Below are the code and all the weights of a small trained network. Each question names an input and a class and asks about switching units off, where a switched-off unit gives its printed mean instead of its output.

import numpy as np


def w(rows, s, z=0):
    codes = np.array(rows[::2]) - 128.0
    scale = np.full(codes.shape[1], s)
    scale[-1] = z or s
    return codes * scale


def f(y):
    return y / 2 * (1 + np.tanh(0.7978845608 * (y + 0.044715 * y**3)))


def log_softmax(a):
    a = a - a.max(-1, keepdims=True)
    return a - np.log(np.exp(a).sum(-1, keepdims=True))


def net(x, mask):
    res = np.array(x, float).reshape(1, 8) / 4 @ E
    y = f(res @ A[0][:, :-1].T + A[0][:, -1])
    res = res + np.where(mask, y, B[0][:, -1]) @ B[0][:, :-1]
    return log_softmax(res[-1] @ U[:, :-1].T + U[:, -1])


A, B = {}, {}
E = w([
[95,63,138,127,94,119,203,48,159,199,120],'x0',
[131,62,119,193,138,147,61,123,146,53,78],'x1',
[177,134,75,156,145,23,154,122,214,136,187],'x2',
[149,135,150,106,110,72,2,83,95,137,64],'x3',
[113,126,125,119,127,122,113,123,122,114,137],'x4',
[136,128,113,137,115,142,127,138,124,150,143],'x5',
[137,131,118,149,116,146,138,140,125,156,138],'x6',
[166,139,209,152,140,195,91,36,131,71,175],'x7',
],0.0092)
A[0] = w([
[188,128,96,147,151,54,100,112,255,127,192,75],'N0',
[78,140,122,133,166,175,141,172,161,98,204,117],'N1',
[181,166,157,138,80,79,58,105,111,164,112,36],'N2',
[95,52,152,138,85,115,171,25,161,172,126,2],'N3',
[120,54,82,196,146,163,89,125,174,102,89,33],'N4',
[144,151,178,131,121,146,104,58,114,86,201,143],'N5',
[113,135,98,115,148,108,49,82,96,189,125,92],'N6',
[149,213,184,69,126,114,153,127,105,194,170,32],'N7',
[123,204,96,159,161,143,100,148,128,96,129,12],'N8',
[172,201,150,137,200,134,110,179,113,105,150,47],'N9',
[134,173,225,176,126,154,107,98,183,134,181,16],'N10',
],0.0092,0.0068)
B[0] = w([
[163,149,229,73,33,209,120,129,132,150,102,254],'N0',
[168,101,82,142,183,204,194,5,126,135,80,201],'N1',
[158,50,59,78,195,174,255,19,194,154,119,178],'N2',
[157,6,117,94,116,42,89,118,11,86,179,204],'N3',
[26,88,246,139,213,50,132,183,169,119,203,175],'N4',
[62,154,119,189,99,60,134,186,150,139,44,232],'N5',
[131,109,121,82,216,151,246,140,167,112,86,174],'N6',
[103,177,196,131,205,90,63,170,199,98,225,192],'N7',
[155,37,51,62,140,136,115,173,63,112,209,147],'N8',
[192,77,71,70,106,63,72,79,48,125,189,175],'N9',
[53,121,42,95,28,82,180,196,183,83,109,174],'N10',
],0.0083)
U = w([
[158,36,40,98,106,101,98,105,24,125,193,65],'0',
[139,79,69,126,205,179,222,39,179,124,100,33],'1',
[135,129,126,158,125,121,141,132,105,144,105,252],'2',
[44,126,19,117,51,90,161,226,171,138,73,93],'3',
[78,121,189,151,227,124,86,133,183,145,210,71],'4',
[127,116,121,137,113,154,104,87,110,157,116,212],'5',
[114,121,202,75,55,255,91,116,68,153,97,91],'6',
[142,133,109,181,135,123,125,94,110,165,113,206],'7',
],0.0086,0.012)

Each question gives the input, the list of numbers given to net, and the class t.
The units are the neurons (one row each of A and B). Each row of codes is followed by its name. A weight is (code - 128) times the scale printed after its matrix; where a second scale follows, it is the last column's (A, B and U).
mask holds one flag per neuron, in row order. A switched-off neuron (its flag False) gives its mean, the last column of its row in B, instead of its output. The means were averaged over made-up inputs and are rounded, as every weight is.
A unit's drop is (log p(t) with every unit on - log p(t) with that unit switched off) / (log p(t) with every unit on - log p(t) with every unit switched off).
The circuit of an input: a set's keep is (log p(t) with only the set's units on - log p(t) with every unit switched off) / (log p(t) with every unit on - log p(t) with every unit switched off). Starting from all 11 units, units are removed one at a time, each time the one whose removal leaves the highest keep (on an exact tie, the one counted first), for as long as the keep stays at least 0.8.
units of the circuit, in order: the units of the circuit, biggest drop first
k most important neurons: the k neurons with the biggest drops, biggest first
drop when u is switched off: that unit's drop, to one decimal
input [-7,-7,-6,8,7,3,-8,-6], class 1: units of the circuit, in order => [N2 N6]
input [-8,-7,7,-3,-8,-4,2,3], class 0: units of the circuit, in order => [N9]
input [-8,8,-8,-1,-5,-5,-7,-1], class 0: 4 most important neurons => [N9 N8 N0 N7]
input [-2,-3,-2,-5,3,1,0,-4], class 1: 4 most important neurons => [N1 N5 N0 N3]
input [-2,3,-2,-6,-3,-4,3,-4], class 1: 2 most important neurons => [N1 N5]
input [0,-5,-7,0,4,4,-2,8], class 3: units of the circuit, in order => [N5 N10]
input [-3,-5,-6,6,-1,8,-5,7], class 5: 2 most important neurons => [N2 N9]
input [3,6,-4,3,1,2,-1,-5], class 4: units of the circuit, in order => [N4 N10]
input [-7,2,8,7,-4,0,0,0], class 6: 2 most important neurons => [N0 N3]
input [-6,6,-7,-1,-7,-6,4,5], class 2: units of the circuit, in order => [N0 N5]
input [-8,-4,-7,6,0,-4,1,-4], class 0: units of the circuit, in order => [N9 N0]
input [0,3,5,2,-3,8,-5,-6], class 5: 3 most important neurons => [N5 N0 N10]
input [3,-4,0,-7,-4,0,-6,-5], class 1: 2 most important neurons => [N1 N5]
input [-2,8,-2,-6,3,8,8,-5], class 4: units of the circuit, in order => [N4]
input [-2,3,2,1,2,-1,2,4], class 3: 2 most important neurons => [N5 N1]
input [1,2,1,8,-3,-1,7,6], class 1: 2 most important neurons => [N2 N6]
input [-1,-5,2,-6,-4,-2,8,8], class 3: 3 most important neurons => [N10 N5 N2]
input [5,-8,-6,-4,2,0,6,8], class 3: units of the circuit, in order => [N10 N5]
input [4,8,-7,-4,-1,-2,-4,1], class 4: 2 most important neurons => [N4 N0]
input [7,-6,-8,-7,-5,-6,7,8], class 3: units of the circuit, in order => [N10 N5]
input [-7,-4,4,1,2,6,0,3], class 0: units of the circuit, in order => [N9]
input [2,-7,7,4,1,-1,0,-1], class 4: 2 most important neurons => [N7 N1]
input [-6,-8,1,6,0,4,-7,4], class 4: 3 most important neurons => [N7 N1 N3]
input [-7,6,2,-7,-4,0,-1,3], class 0: 4 most important neurons => [N9 N8 N2 N6]
input [-6,-5,-4,-7,4,0,-5,7], class 1: 3 most important neurons => [N1 N3 N0]
input [-7,8,5,1,-4,4,7,1], class 4: drop when N3 is switched off => 0.6
input [-4,1,8,5,6,2,-7,-2], class 6: units of the circuit, in order => [N0]
input [0,-6,1,-1,-1,5,3,-1], class 4: drop when N9 is switched off => 0.0
input [-6,-4,8,-1,7,0,-5,-6], class 6: drop when N5 is switched off => 0.1
